Here is a tiny trained network, its code and every weight. The questions are about switching its units off for an input and a class, where a switched-off unit gives its printed mean instead of its output.

import numpy as np


def w(rows, s, z=0):
    codes = np.array(rows[::2]) - 128.0
    scale = np.full(codes.shape[1], s)
    scale[-1] = z or s
    return codes * scale


def f(y):
    return np.maximum(y, 0)


def log_softmax(a):
    a = a - a.max(-1, keepdims=True)
    return a - np.log(np.exp(a).sum(-1, keepdims=True))


def net(x, mask):
    res = np.array(x, float).reshape(1, 4) / 4 @ E
    y = f(res @ A[0][:, :-1].T + A[0][:, -1])
    res = res + np.where(mask, y, B[0][:, -1]) @ B[0][:, :-1]
    return log_softmax(res[-1] @ U[:, :-1].T + U[:, -1])


A, B = {}, {}
E = w([
[211,69,22,243],'x0',
[226,199,40,29],'x1',
[131,153,136,139],'x2',
[244,41,253,124],'x3',
],0.0071)
A[0] = w([
[97,101,126,136,251],'N1',
[68,59,125,108,151],'N2',
[217,179,78,79,66],'N3',
[123,191,141,162,168],'N4',
[136,57,149,131,55],'N5',
[157,130,74,65,80],'N6',
[226,118,178,105,62],'N7',
[157,103,80,192,68],'N8',
[84,160,110,180,125],'N9',
[69,179,78,123,65],'N10',
[83,144,58,138,90],'N11',
[183,148,77,130,143],'N12',
[176,109,236,124,149],'N13',
[177,158,98,60,73],'N14',
[147,98,148,138,158],'N15',
[189,164,103,171,122],'N16',
[126,134,125,125,83],'N17',
[154,87,187,114,78],'N18',
[68,82,158,175,59],'N19',
[65,165,192,56,123],'N20',
[28,139,74,108,129],'N21',
[144,113,98,162,82],'N22',
[49,95,153,248,93],'N23',
[139,73,97,179,185],'N24',
[77,140,97,141,79],'N25',
[181,129,89,204,71],'N26',
[137,152,161,70,124],'N27',
[148,47,155,119,138],'N28',
],0.013,0.012)
B[0] = w([
[189,179,78,4,247],'N1',
[127,178,128,109,180],'N2',
[74,203,214,118,177],'N3',
[149,136,93,96,172],'N4',
[111,155,169,181,146],'N5',
[91,173,209,117,158],'N6',
[142,163,143,241,167],'N7',
[50,48,125,182,164],'N8',
[190,119,131,180,173],'N9',
[161,133,126,229,167],'N10',
[169,123,163,219,173],'N11',
[111,189,115,77,185],'N12',
[150,143,77,185,225],'N13',
[78,172,171,152,160],'N14',
[148,174,98,141,171],'N15',
[66,118,81,116,170],'N16',
[125,133,148,142,128],'N17',
[128,151,110,179,164],'N18',
[54,219,225,147,165],'N19',
[34,2,38,140,219],'N20',
[186,129,117,213,204],'N21',
[77,92,109,165,145],'N22',
[96,211,198,64,210],'N23',
[71,102,56,79,208],'N24',
[143,137,152,217,151],'N25',
[43,75,106,174,168],'N26',
[60,130,71,144,169],'N27',
[148,147,91,166,183],'N28',
],0.0085,0.013)
U = w([
[68,58,79,131,84],'0',
[126,179,209,105,113],'1',
[238,129,114,206,72],'2',
[171,134,78,94,252],'3',
[253,82,94,17,167],'4',
[198,28,204,112,87],'5',
[213,40,245,80,74],'6',
],0.012,0.011)

Each question gives the input, the list of numbers given to net, and the class t.
The units are the neurons (one row each of A and B). Each row of codes is followed by its name. A weight is (code - 128) times the scale printed after its matrix; where a second scale follows, it is the last column's (A, B and U).
mask holds one flag per neuron, in row order. A switched-off neuron (its flag False) gives its mean, the last column of its row in B, instead of its output. The means were averaged over made-up inputs and are rounded, as every weight is.
A unit's drop is (log p(t) with every unit on - log p(t) with that unit switched off) / (log p(t) with every unit on - log p(t) with every unit switched off).
The circuit of an input: a set's keep is (log p(t) with only the set's units on - log p(t) with every unit switched off) / (log p(t) with every unit on - log p(t) with every unit switched off). Starting from the 12 units with the biggest drops (on a tie, the unit counted first), units are removed one at a time, each time the one whose removal leaves the highest keep (on an exact tie, the one counted first), for as long as the keep stays at least 0.8.
units of the circuit, in order: the units of the circuit, biggest drop first
k most important neurons: the k neurons with the biggest drops, biggest first
drop when u is switched off: that unit's drop, to one decimal
input [-4,3,4,-7], class 2: units of the circuit, in order : N21; N10
input [-7,-1,-5,6], class 0: units of the circuit, in order : N20
input [4,7,0,5], class 1: 2 most important neurons : N3; N20
input [-6,8,-8,-5], class 1: 2 most important neurons : N3; N6
input [-2,7,0,-4], class 1: units of the circuit, in order : N3; N6
input [-4,6,3,-6], class 1: 3 most important neurons : N3; N6; N14
input [-8,8,-2,6], class 0: 2 most important neurons : N20; N27
input [-6,-7,0,-5], class 1: 2 most important neurons : N23; N19
input [7,7,4,7], class 0: 2 most important neurons : N26; N16
input [6,-5,-7,-8], class 2: 2 most important neurons : N21; N11
input [-1,-5,-5,2], class 1: 2 most important neurons : N19; N23
input [6,-8,-6,6], class 1: 4 most important neurons : N23; N19; N20; N5
input [4,-7,-2,-6], class 1: 2 most important neurons : N23; N19
input [1,1,-3,7], class 2: units of the circuit, in order : N7
input [-1,8,7,-7], class 1: drop when N3 is switched off : 0.4
input [-2,5,-5,8], class 2: drop when N7 is switched off : 0.2
input [3,6,7,-8], class 2: drop when N10 is switched off : 0.2
